Levels:
[ 126   81  210  -90  -92   19  -10    6  208  -76 -193   -9  -74  -83
    9  -34  -36    5  -74   36  -13   40   31  -48  -17  -49   49   54
   26    1   71 -127  -75  -27   -4 -130  114  -25 -156   47   11  -70
   45 -160   19   91  -53   26 -130 -171   25    7  167  103  -39  143
   -5  -59  -30]
26
[ -45  -28  121  123 -201   58   23  -29  -37 -190 -111 -164  -19  -39
 -132 -168  293  385  119   93  265  207  221 -185  -73 -374  -87  113
  223 -180 -210  191  184   -4  121  204 -104  268   22  -28  -35 -121
  174  193   -6  211  103  122  -72  -76  320 -211   46  -52  582  -39
    3  104 -230]
29
[-173   33    3  -20  -22 -113  -63  209   70   55  -43  -66  358   47
    6  185  -66  -78   71  113   52   31  168   -2  -68  228   53  137
    4  -91 -280 -128 -161 -117  130  201   59 -157   18  126  210  323
   96   40  -66  183  161   98 -109 -155   61  128   29  -54  -45   81
  231  126 -154]
7
[-122   57  -16  -20  -27 -142  -73  -84  130  110  100  -73   82   10
  130   52   81 -282 -136  -74 -166   32   43 -102  273  167   16  126
 -190  106   58 -167 -216  -52  -92 -102   71 -107  -94  187   72   86
  -87 -121   75 -196  -83   -5    0  152 -127  -32  -77  194 -320  106
  -58    8  -39]
5
[-177  -59  217   43 -267   28   74  -43  114 -150   -1   18  101   51
  202 -160 -119 -146  252  216  179  221  392   60  244  -52   -9   51
   41 -120 -187 -273  -92 -166 -197  -15  165  -75   13  -63 -195    9
   33   43  -16  250  179  -51  180   10 -284 -211   43   62 -201   33
 -206   -4 -122]
1
[  18  -66 -208    2   46    4 -105   97  -48   35 -343   56 -171 -173
 -103 -145   72  -27 -294   63 -103  218 -186   43 -128  214  314  187
  127  151 -149    3 -170  147  306  379 -105 -189 -252  172  290   55
  -45 -315  436 -260 -151  142  -99  -62  132  -92  109   62  -89   14
   53  -15  -13]
18
[  26  136  271  -64 -129   68 -187  -96  128  -83 -225  -84  158 -170
  -11   81  -73   39    9  129   78  174  127  -53  199   -3  168  263
  -91  -83  -75 -137 -147 -145   40   94    6 -178 -175  182  107   70
    1  -91  -73  160 -116   67  -65  -74  -28   77  226   50  -57  105
  135  100    7]
1
[  15  -90  190   78 -276 -113   82   54   71 -183  127 -245  237   42
  289  -50  -78  -80  301  294  161   26  388 -137  275 -223 -215   54
   98 -242 -193 -189  -21 -239 -263 -526  123  -56   20   37 -336  -80
  114  294  -97  321  244 -152  207  -87 -171  -71  -56   19   85   60
  -35  124  -31]
27
[ -15   31   96   -1    2   28   31    1   99  -83   17   69  -49 -171
   -6   59   89 -134 -102   57  -37   22  -74  -52  102   61  -76   23
   45   47   33 -115  -93  -25    2  -33   47   42 -157  -74  103   24
  -60   25   -9   74  -44  104  -75 -118   82  -44  101   16  -86   72
  -13  -61   51]
21
[ -62   28  -42  -19 -275   -8  -57   22    2  -73 -208 -142   21   49
  -89   89   24    6  -19  161   99   60   55 -153   10   44  -29    9
   54 -130   -1  -55   94  -41  -27  122  102 -116  -90   93   22  -79
  151  123   -3 -180   56   15   68  -65  180  -55   96  -38  165  195
   31   89   74]
9
[  73 -132  251 -106  -65  -51  -17   57 -144  -43  169   98   61  135
   16  201  158  -81 -132  254  163    3  185 -246   87   43  111  441
   61  123   47 -258  -75 -108  205  315  -15 -239   82  103   -1  -24
   80 -124   16  369   17  242  -25  140  289  -13 -144    2  -47  115
 -344 -201  -25]
17
[ -92  345 -192  -55 -283  -44 -118  359  265 -171 -342  127   62 -134
  -90  220  345  514 -247 -235  125  221  118 -189    2  192 -126 -166
   -3  101  151   -2 -265   46  182  -30   19 -165 -100 -170   95  388
   42  232 -217 -169   -7  255   36 -120   58 -102  258   21  489  -46
 -106 -146   83]
9
[ -84  130  -69   42   -9   26   38  -24  -19   29  -16   65  244   63
   -2   66   16   24    2 -116   -8    2   42 -123  -10  107   71   45
    0  142  -70   26  -38  -11  115   62  170 -113  -52  -21   15  257
   43   25  -69 -128   32  178  -77  -87  -77  131   51   23  180  -55
  111  -91 -168]
1
[ -24 -118   -3   61   73  -68   28   22  284  -44  316  -44  110  -49
  360  -11   44  -55   65   -7 -256   38   51    4   -5   65  124   59
  -22   69 -136 -129  121  -79   67  -35 -123  -25    3   71  172   90
 -202  -86   33  284  109  190 -217   13  -48   -4   60  375    4  -70
   32    9 -353]
13
[ 125 -240  162  159   74  -12  213 -362 -247  106  115  -19   19   70
  -54 -172 -179 -651   82  151  -54  -31 -205   77   10  -68  177  172
   50   12  -19 -126  139  -59  -19   53  209  -21 -231  -24  -95 -251
 -113 -171   85  -95  -71   31    6  -23 -158   45  -49  103 -335  164
  117   -1    7]
12
[ 119 -198  185   30  -56   28   89 -215   52 -154  -52  -15  -60 -203
   64  -69 -176 -303   -1  143  -95   75 -124  -53   99  -67  108  126
  -76  -32  -72 -169  114   11   50  -37   66   -9 -175   71   45 -146
  -18  -81  -28  -31 -133  -42    8 -165   74  -23   94    8  -73  -50
  179   10  109]
7
[ -96 -116   83  162 -131 -232  -75  227   58   77 -190  -46   41  188
  -87  -23  -97  -71  -25  300  104  -63  170   75   15  201  110   76
   43   71   16  -68  135   67  -57   80  158  -69   93   87   40 -143
   27 -114   63  -49   27   82  -79  -75  141    0  150   51  227    3
   50  -27  -60]
0
[-161  171 -204   82   98   87  123  -29  126 -131  -66 -129   30 -149
   99 -143    6   33  100 -122 -271   94   -9  103   84   34  -17 -290
  -38  -27 -138   57 -109  120   30 -228   93  120 -142  -81   78  194
  -95  105    2  -30   80   62  -11 -244 -320   56   33  142   -5  106
  313   43  -31]
3
[ -52  -99  -27  -85 -161 -131  -51 -121   65  131  -83   41   59  151
  108  142   55 -151 -171  -70  -83   17  -78 -317  201   92   21  248
 -161   65  -88 -180  -63 -100   14  -40  166 -182 -147  128  118    9
   63  -57   39 -341   74   -1   30   99  -33 -119   67  -78 -335  178
 -105  -30   79]
4
[-147  147 -376   14 -193   25   73   17  130 -109 -186 -382 -161  -68
  127 -291  -88  -43  -33   -5 -284  130  -78   82  -31  -12   84 -357
  -67 -115  -39   67   33  125  -91 -245  -10   16 -227   66   56 -111
  -21   81   98 -239   40 -130  106 -205 -131 -131   53  138   11  132
  175  199  142]
17
[-203  208   31  -20  -65  347  -22 -354  -82 -124  348 -330   -1  -48
   56 -134  204  -58  102   39  -70   46   79 -207   15 -314 -119  115
  216 -123 -102  109   51 -140 -190   38  -85  299 -154   27   86  -67
    3  203  128  190   44  -51   27  111  248 -126 -243  -46    3   76
 -160  138 -133]
19
[ 121   -4   39  -16   17  -88   96   34   -4   91 -154    1   25   95
 -103  -26  126  -93   17    7   45    0   40  -54   45   74 -164  -69
   57   81   -5   53   80   43  -55 -123  218  -79   43   23   27    2
   20  -33  147 -128  128  174 -361  -78   16  147  140  167  -21  183
  -57  -78 -154]
22
[-112   85   42  -42  -63   14  -52   28   94   79    5   20   69  -57
  -41   80  187 -319  -99  162   11   44  -45   38   60    4  -33  293
  162   45  -17  -53 -303 -127 -111 -119  131   56 -127  -31   95   -9
  -64  -65   52  -35 -105  -16   13  -12   90  -62  -76  -20 -214   73
  -52   17  116]
14
[  41  -85    1 -141  -87   65   33 -131  -11  -32  -36   98   62 -199
  129  133   96 -300  -19  212  -46  145 -231   14  251   -7   -2  264
    9   31 -149  -73  -96 -159   15 -114   47 -128  -81  -18  122  -18
 -136  -45  -52  -20  -71  118  -81 -134   61  -38  147   45 -247  -15
   38  100  191]
11
[  12  -60 -120  299  -23    1   43  -72  100   16   85 -351  354  372
   93  -73    8 -262   96  312 -155   25  105   21 -168  -19  412  224
  252   56  -46   76   52  -80   51  -59  101 -340  -88  154  -89 -127
   30 -147  173  -44   20   79  -27  136 -130  244   16  189   83   48
  166  -56 -162]
27
[-116  -88  -43   86    9 -125   -5  173  179   -5  134    6   83  103
   41   19  103 -236 -129   54  -84    4  -32   55  -38  122  116  269
  175   15  -63 -168 -158 -116   -8   98   85  -78  -89  -73  194   66
 -138 -141  -33  180    5   25   57  -33  -35 -200  -68  128 -227  -52
  -55    2   24]
11
[ -47   18  140   55 -157  183  -48 -196 -155   22 -110 -105  -91   77
  131  -85  -50  -31    8   66    5   25  139  -98    6  -76  -57   26
   51    0 -126 -135  -19    3  -56  -58  144   89  -48   85   57  -22
   17  -37  182  -46   42  -30  105  -82  118  -96   34 -106    9  151
  -16   55   78]
28
[-112   68  -62   89    6  -24   26   -1  207  -19  181 -243  241  144
   37  -91  133 -160   52  117 -103   15  118   40 -175   64  116   47
  139   15   55   40  -67 -111  -97  -39   29  -28  -34   82  -45   44
   74  -34  115  -10  -36  -11  -49   94   91   83  -90  174  115   -8
    8   -3 -288]
14
[  88 -165   53   53 -161 -425 -140   20  276  109 -238  142  141   46
  179  276 -144 -223 -312   32 -199  -16  -51 -229  307  381  310  159
 -441  259  195 -352 -150   18  129 -172   96 -466 -178  300  -79   -1
   39 -304  -67 -522 -181    6  110  113 -197   46  260  125 -203   12
  107 -179   35]
3
[ 144  173  123  -39 -186  209    1 -289  100 -175   19 -193 -240 -263
   83 -217  -31  -90   -2   61 -108  139  -37  -60  163 -394   79   72
   -7    6  294  -49   66   28  -85 -286   90   85 -264   58  -82 -385
 -235  -36   35   48 -281   76   26   27  -14  -45  -56  327  210  111
 -101    9  237]
9
[ -37 -109 -149   80 -150  105  -52  -73  -61 -323 -174 -279  -60   76
  -50   69   47  209   74  427  -60  -23   58 -209  188  186   12 -219
   78 -146   22   52  462   29 -166  202  -44 -213  -18  167  -40 -221
  233  245  135 -179  161    9   89  -24  228   27  235   -6  272  215
   31   29  -27]
10
[ -75  132   82  -36 -105  184  102 -109   72 -109  100 -213   22    8
   99 -204   89  148    4  -28   43  118  145 -212 -110 -202   47   78
   67  -21 -106   15  -42  -77  130    0  -46  105 -177  -11   10   24
  180  163  115  161   58   97  -66  -16  157    0   -5 -151  196  172
  -87  -71  -99]
26
[  97  -60  211  289  151  -64   -4 -187   -9 -128   90   81 -134 -332
 -114  -79  -99 -261  -16 -125 -130   -3   40 -116   99  -86 -164 -165
    6  -32  220 -320 -126  174  -14  -15  186  174 -305   87  -59  -29
 -222  -32  124   27 -178   -9  166   35 -135 -125 -227  267  -23   20
   65  -40  -35]
24
[ -97  -13   26   96    7  -83  -80 -187  -34  173  -11  -91   20  313
   23   85   91 -318 -242  -23 -234  -79  -18  -83  131  328   55  -48
 -229  151  167 -222 -137  -19 -199  -46  133 -155 -103   98  136   51
  -55 -158   64 -275  -13  -86  124  160  -55  -65   75  -19 -542  205
 -160  -80  124]
19
[-247   -5 -111    4   18  110  135  -39  214   79  343 -262  332  343
  179  -56  210 -296  131  392  -99  -24  -13  234 -136  144  284  258
  202   65  -93  188  105 -293 -166   18   -3  -44  109  -45   24  -75
   99  -37   49   77   40  107 -215   33  134  215  100  102   12  110
   63    1 -265]
4
[-165  -63 -483   -7   61  -79  259  202  -62 -101  196 -140  -37  283
   14 -134   29  -32   17   84 -320  -76    8   23 -362   94   16 -409
   30   38  189  -45   82  238   51  -94  203   22   97  -68  -11  -20
   33  154   40   68  218   81  142  -83  110  -26 -389  124  190   69
 -160 -137   67]
5
[ -49  109  -88 -122    2  136   22 -187  -13  -52   39 -177  134   61
    6 -114  198   90  -27  -67 -105  175    7 -185   13  -63  113  122
  -57  -28 -110   52 -110 -130  -12  -49  -45  -71 -233    4  101  129
   75  147   33   45  102   15   10   77  -68    4  -24  -97 -225  148
 -177  -42  -23]
5
[ -47  -81  108   90 -253 -215  -19  123   73   16 -274  -52  -41   82
  -27  -18  -64   40  -60  136  111  -10   76  -51  -74   72   74   -8
   -9  -21  -32  -77  109   30   93   59   36   38  -44   42  -55 -131
  161  -73   -1 -164   36   27   15 -151  175 -124  203  -50  268   94
  138   33 -112]
15
[ -44   85   30  189 -117 -309 -127  236  261  166 -104  136  110 -114
  100  168 -129 -147 -179  104  -28 -127  106    9  198  333  236   -9
 -214  289  272 -150  -51   68  -14  -53   98 -198  -96  226 -204  -61
  -35 -195  -44 -336 -239  123  -25  -13 -171  164  197  347  350   12
  251 -112 -191]
22
[ -47 -109   45   56  135 -250  -74 -175  198  262  117  294  311  -21
  266  273   81 -371 -122   30 -217    4  -12  -73  513  376  145  131
 -474  278  181 -372 -383 -196 -124  -87  182 -369 -110  281 -146  138
 -120 -224   17 -289 -168  101   43  294 -437   96  128  331 -517  170
  -29  -96 -129]
30
[ -14   53  -14  165 -255   51  -10   79   71 -109 -293  -96  -88  149
  -42  -72 -164  -84 -197   48  -29  125  134 -100 -102   94  322   23
   40  119   16 -143   35  180  177  192  109 -307 -194   18  126  -35
   18 -134   32 -114   -4   57   89  -51  -54  -37  147  -48   14    9
  -28 -207  188]
16
[-180  -23 -106   97  -43   24  -48   59   47   -2   37  -33   24  155
  -14  109  241  -25 -106  176  -21  -22   55  -60  181  144   16  100
   49   20   32  -51   17  -71 -170  232  119  -99   35   54  104  -62
   -3   27  -17   21   29   68   46   32   48 -116   53  109  -29  145
  -80   18   76]
30
[ 118 -127   76   22 -133 -127   21  108  145 -149 -138  -71    3   -9
  139  -28   77    0 -120   53   33   37   49 -104   84  128   11  141
   88   -8  -86 -136  -69  -85   45 -118   13 -167  -54   71  -73   57
  143 -101   89 -122  -48  -56   73 -143   49 -101  137   65   94   12
   76  -13  -40]
16
[ -82  -18  179   72 -100  -15   33  -32  125 -143  164  -41   27  -36
  164   27   22 -209  162  146  -93  130  385  -80  242 -154  -66   32
  -27  -26  -50 -229  -78   81 -101 -240  101   47   33   47  -59  -44
 -123   49  -58  333  172    1   79  101 -231  -31 -239  199 -210   55
 -158 -133  -58]
1
[-122  -12   27  162   49 -157  -10    1 -193  -22   97  -87  228   10
   11  109 -117 -255   13   50 -104   58  116  -59   13  126  107   62
    5  -14 -154 -237 -269   62  306   66  -31 -110 -157   49   79  265
  -82  -18   -5  191  108  133  155  -20 -137   31 -193  -49 -234   46
  169   -3  -56]
0
[  46 -162  153   -3  -12 -291   91   44  -29   62  -31 -107  -18   78
   69  -95  -79  -97  133   60  -12    6  126   51  -72  130  -54 -171
  -46  -85  -99 -153  138   23  107   -8  -48   58   35   86  -26  -13
   34 -108  167  102  248  154 -227  -86   14    6   74  221  -85  288
   52   64 -424]
11
[ 189 -190   58  -49 -130  -77   72  -89  -18 -127 -324 -211  -43  -14
   56  -71  -34  142  153  234   22  123   91 -117   66   80  -89 -270
  -83 -159 -125  -20  306   31   42  -46  -39 -157   24  251  -80 -121
  254   67  253 -158  210  105 -253 -138  157  130  357  104  148  329
  123   94 -248]
30
[  92 -291  101  118  221 -251   63  -61  273  -19  295   85  174   80
  326   12  -27   -6  178  -64 -348  -82   25   23 -171  202   83 -195
  -58   77  -81 -179  285  -57   48  -43 -112   18   82   64   47  148
 -139 -234   65  239  254  182 -310    9  -63    3  167  474  -70 -143
   32  -42 -797]
15
[   3 -117  -70   16   46 -204   26 -145  121  -11   84    4   81  -93
   74  -45  255 -118  -68 -124 -136  151 -109 -211  299  -43  -13  231
  -35   30 -105  -26 -144  -89   56 -128  -26  -53 -206   59    3   35
  -72  -43  116 -182    4   68  -46  164 -204 -161  -45  190 -281   17
  -73   -1 -182]
4
[-278   46 -115  138  -22 -127 -224   60  102  -78  -98 -245   77   45
 -127 -228 -234 -167   -1  343 -171  104  169  111   47  205  270  -45
   57   -4   49 -105 -119   64 -208  148  -13 -166 -190  210  134  -67
  -90 -145  293   66   -3 -114  100  165  -11 -150  -53   58 -289 -182
 -199   56 -130]
1
[ -98  -83  -17  -40 -302   -3  -39  -11  127  -41 -139   -3   31  -96
  164  144  -68 -194   65  170  -70  212  118 -129   20 -158   44  115
  -47  -99 -256 -185  -21   44  127   39   63  -64  -29  177  147  -67
  -18  -28  -43   32  140    4   17  -49   73 -131  -38   37 -117    9
   66  117   46]
16
[ -78 -155 -111  -74  -65 -150  132  273 -188 -104  168  -32   68  354
   95  254   73  -46 -151  130   11 -130  152 -334   39  174   25  228
  116  108 -162 -183   53   73  390  377   58 -340  270   89  131  131
  180  -72  -16  279  271  273  -70  -70  288  -30 -231  -51   -4   66
 -139 -154    8]
19
[ -47 -381  -23   65 -165 -157   13   85  240 -191   16 -179  -19  129
  317   -2  -51  187  114  300  -85   32  100  -73   11  244  107 -104
  -29 -155 -183 -175  487  -88   58  252 -169 -159  116  185   85 -132
  146   33  138   64  261  133 -108  -53  227 -113  352  197  252  162
   89  110 -335]
7
[ -31   -9  -55    9 -145  205   21  -94    9  107 -181  246  -14  -99
    3  207  189  -36 -100   31  -48  197  -61 -151 -175 -100  143  114
  -61  151 -135    8   24  134  270  176   83   40 -114   10  193   -6
    5   31  -64 -186   29  223 -106  -61  144   80  118  -87  142  109
  104 -149   74]
24
[  19  -55  127   31   60  387  137 -294 -220 -384  -60 -262 -162  -64
 -196 -345  731  539  151  -78  185  402  134 -222   47 -588 -270  269
  388 -271 -502  382   88  -19  180  224 -206  442   55 -224  234   45
   88  273  132  441  195  145 -138  -56  324 -317  -84 -177  220   42
 -148   93  -71]
13
[ -40   92 -230  -36   12   89  187   60  -12  -78  143  -75  -63  220
  -43 -146   98   16  -73    4 -156  -39    5  -48 -150  -21  123  -98
   42  157  242   43  124  121  -21  -45  210  -49  -10 -125    4  -93
  -37   66  -46   93   48  162  -17  -27   14   47 -178  150  181   64
 -255 -243  115]
5
[-161    4 -397   62   90  -97  226  154  -72    3   -2  -88   -3  197
    9 -216  122   18  -54  -95 -186   48  -26   59 -116  133   29 -297
   -8   29  -34    3 -133  110   76  -16  130  -47  -58 -107    7  133
   13   77   81  -15  194   94   78 -126 -206 -113 -115   91  -90  161
  -41  -31   18]
24
[ -58  -22   -4   83  -38   34    9   52  -63 -136 -116 -107   52   51
 -179  -82  214  259  114  160  120   74  180  -92    8 -146  -40   73
  144  -68 -128  175  184   51    1  175   63  102  119   10   44  -57
   84  128  -13  163  105  115  -98  -79  214  -47  -27   26  409  -51
   -2   33 -121]
10
[ 117 -170  155   73  117 -219   35 -108  222  -47  230  -69  112 -143
  348  -55  -59  -29  163    0 -271   31   67  -29   -1   42   74 -118
 -114   53  -91 -137  158  -19  158 -184 -223   39  -26  172  -15   54
 -129 -160  154  200  121  210 -312   28  -34   78  127  419   39  -39
  117   20 -641]
17
[  10 -138   33   84 -159  -81   51  -92  -18    4  -11  -70  -59 -112
   18    4 -218 -418 -107  134  -66   -8 -195 -102   45    5   86   71
  -55  -17  -40 -159  152   19   53   44   51  -60 -248   70  125 -198
  -59   -5  -34 -127  -61    7  -11 -135  131  -76  102  -44  -95   10
  153   85  177]
20
[-258  234 -194  -11  -92  157  -42  213  -60   47  -63 -136  -18   94
 -160  -18  193 -171 -168  179   91   58   95   38  140   89   40  266
  210   21  -17   12 -289  -27 -142   98  228 -102 -138  -56  186   -1
  -42  127   82   10  -28   30  142  -23  -68  -12 -177  -88 -140  310
 -116  -39  450]
6
[-129 -310 -133  229   57 -118  -42   19  147 -201  208 -184  -16  181
  198  -17  -35  167  143  303 -263 -142   74  -52   81  307  132 -247
   41  -96  -24 -101  589  -32 -196  285 -138  -93   41  133   59 -178
  -13   70  142  133  297   85  -11   66   31 -114  211  322  131   99
   -4   48 -441]
8
[-183    3  -44  156  -88 -223   16  225   47  -30  -80 -146  144   38
 -344 -220  200  103   91  214  275  137  110  150 -169   35   91   -6
  218 -191  -19  170   72 -125  -82  337 -109  117 -126 -117 -101  -89
  130  159  -22  132   79   74  -35  -23   90 -173   84   74  304   34
  -20  130 -365]
12
[-254  223 -120  -20 -193  219 -114   24   87 -195 -154 -305   12   73
 -260    7   53   93  -31  394   67  -70   82  -96   10  127   27  -80
  139 -164  209   79   95  -90 -375  171  146  -20 -177   78  -35 -202
  316  303   42 -177  -59 -179  224  -36  295   28   50 -214  263  279
  -33   33  190]
7
[ -79  -47  -52  -75 -117 -184   66  167 -125 -121   38  -48  121  214
  -31  118 -108   24 -109   23    0  -69  133 -297 -205  124   96   56
   19   33  -25 -198  -40   82  344  229   43 -173   26   70    1  176
  259  -16  -63  110  155   91  115  -87  270  -50 -235 -173  122  -44
  -80 -137  -99]
6
[ 156 -263  253  351  253  -55   60 -333  -69 -166  178  -71  -59 -194
 -147 -163 -270 -431   48   94 -218  -86  -42 -143  136 -129   56   38
  -41   16  164 -242  164  198   15   53  207   75 -247  170   32 -231
 -214  -80  139   65 -220   -6   53   86    3   37 -238  164  -21 -106
  138  -85   56]
8
[ -16  196  -67  -69 -197   12 -114  262  320 -235 -228  157   33 -330
   21  228  229  330 -131 -227   26  236  140 -222  -41   62 -268 -119
   47  -25    7 -178 -323   58  176 -144   70  -33 -134  -60  171  410
  -11  228  -99  -45   11  122   69 -142   98 -115   66   34  327  -64
  -27  -79   79]
8
[-154   94   25   76  -17  -98  -50  109  -78   31  -19   -2  357   -2
  131  227  -41    8   54    6   54   41  225  -92  110  187   68  110
  -45   17 -268 -172 -276  -69  332  245   13 -224   33  157   38  409
   53  -39  -42  154   98  236  -10 -105  -93  108   -2   39   63   82
  301  101 -214]
19
[-210  359 -372  147    4   67    5   15  148  -11  -74 -266  233  -36
  -15 -134  -38   98   34 -157 -284   55   56   -4 -148   48  152 -376
 -132   37   18  179  -80  113  -66 -201   63   -5 -256   44   34  208
  -11  217  -67 -194   35  -33   45  -96 -246  159   -1   77  222  -39
  252   43  -98]
17
[-141  107    2  -24 -138    8  -72   55  -95   28 -236 -244  -34   36
 -142  -36   43 -143  -46  337   76   36   93   -5  182   53  -27   81
   56  -54  -50   20 -120    0 -125  -49   88  -29  -95  103   77 -150
   84   74  177  -74   23  -22    8  -47  134   24   20 -164 -122  311
   -8   78  233]
15
[ -82   -3 -156  165  -82  -43  -10   68  125  -10   98 -245  268  248
   89    1  103 -167   -7  233  -54   44   50   18  -27  117  221  234
  219   94    1   32  -10 -115   61   14   71 -308   -8   56   58   -1
  -55  -61  127  -57  -36  191  -63  110   51  104   52  171  174  -15
   29  -17  -35]
9
[ -59   59   91  -27 -183  393   42 -232 -240  -39 -178 -230 -142  246
   90 -144  127  -16  -26    1   25  142  175 -103   12  -46  -64   72
   85  -15 -327   -4   51   11  -75   13  103   11   21  -55  271   96
   64   60  151  -15  196  -49   32 -112  112  -60   95 -285 -236  238
 -131  -25  259]
14
[ 158 -215  176  343  176  -93   22  -96  -10  -86   22   67  -74 -162
 -142    9 -159 -354  -25   31 -169  -63   -9 -120  118  -43  -28    5
    3   38   95 -268   83  224   41   11  266   -4 -210   80  141 -123
 -280  -51   54   67  -82   65   17    2 -108   18 -132  186  -79  -16
  128 -116  157]
15
[-144  -16 -141   45 -151   99  -33   60   70 -190 -152  -95 -137   62
  -28   56  163  113  -46  183   28  -19   39  -87  270  196  -46  -30
  131 -114  -15  -10  228  -45 -221  301  119 -126   -5   46   34 -123
  114   95   47 -170   71   -2  101  -94    6 -149  171  142  103  273
   31   64   59]
9
[ -38 -111   54 -135  101 -101   53  125  -21 -124  207   12   53  106
   19  148   88   13   11  212 -115  -75  194 -208   -4    4   10  139
    1   66   13 -160   -8   91  173  103   45  -22  183  129   67    8
   86  -43   11  427  169  169  -96   31  269   52 -333   51  -12   51
 -210 -184 -133]
7
[  75  -52 -125   62  156   14  -55   13 -123   16  -91   49  -99 -194
  -67  -38  272  -45 -156   58  -92   58 -173   56   56  200   50  116
  174  107  -51   70  -80   34   29   56  -73   -2 -179   39   97   58
 -109  -99  287 -220 -116  109  -25  -62    5    2   41  184    9  109
   96  -11  -78]
12
[ -68    4   97  -64  -41  -53  -26  -53  152  -57 -190 -150   15   39
 -107   32  171  -34   20  198  -28   -2   49  -90  149   -4 -179    5
    2  -83  -11   26  -42  -32 -155 -112  137   91   47  119   55 -103
  158  -10  102  -92   29  -58 -144  -44  247  -26   72  -39  -84  171
    7   75  -34]
16
[-121   66 -279  -89 -135 -100 -127  290  265  -81 -231  -90  144   49
   81  218  485  221 -150  135  -83  251   48  -28  182  183  -88   65
   21   20 -112   47 -284  -67   52 -134  -62 -270  126   34  285  217
  -55   53  -11   11  105  180 -124  -14  128 -109  217  104  -49    4
 -109   77  149]
18
[-106  181   58 -154 -187  454  -84 -476 -241   65   24 -295 -137  401
  189   44  111 -103 -135 -218 -231  -34   64 -263  -45   32 -130  -16
  -92   14 -110 -122   79  -51 -253  -55  149   35    5   57  384  158
    8  -11   60 -158  173 -175  117   15  209  -97  -13 -237 -487  280
 -260   30  264]
11
[  45   82   12   47 -189    6    4  -16  103 -182 -321 -187   72 -128
   80  -17 -129   89   -9  -38  -58  197   56  -96   44  -31  126  -48
 -105 -101 -162 -104  -93   45  265  -75    7 -179 -203   76   81  133
   40   25  -84  -32    2   60   50 -228 -108   21  202  -15  103   82
  314   85  129]
12
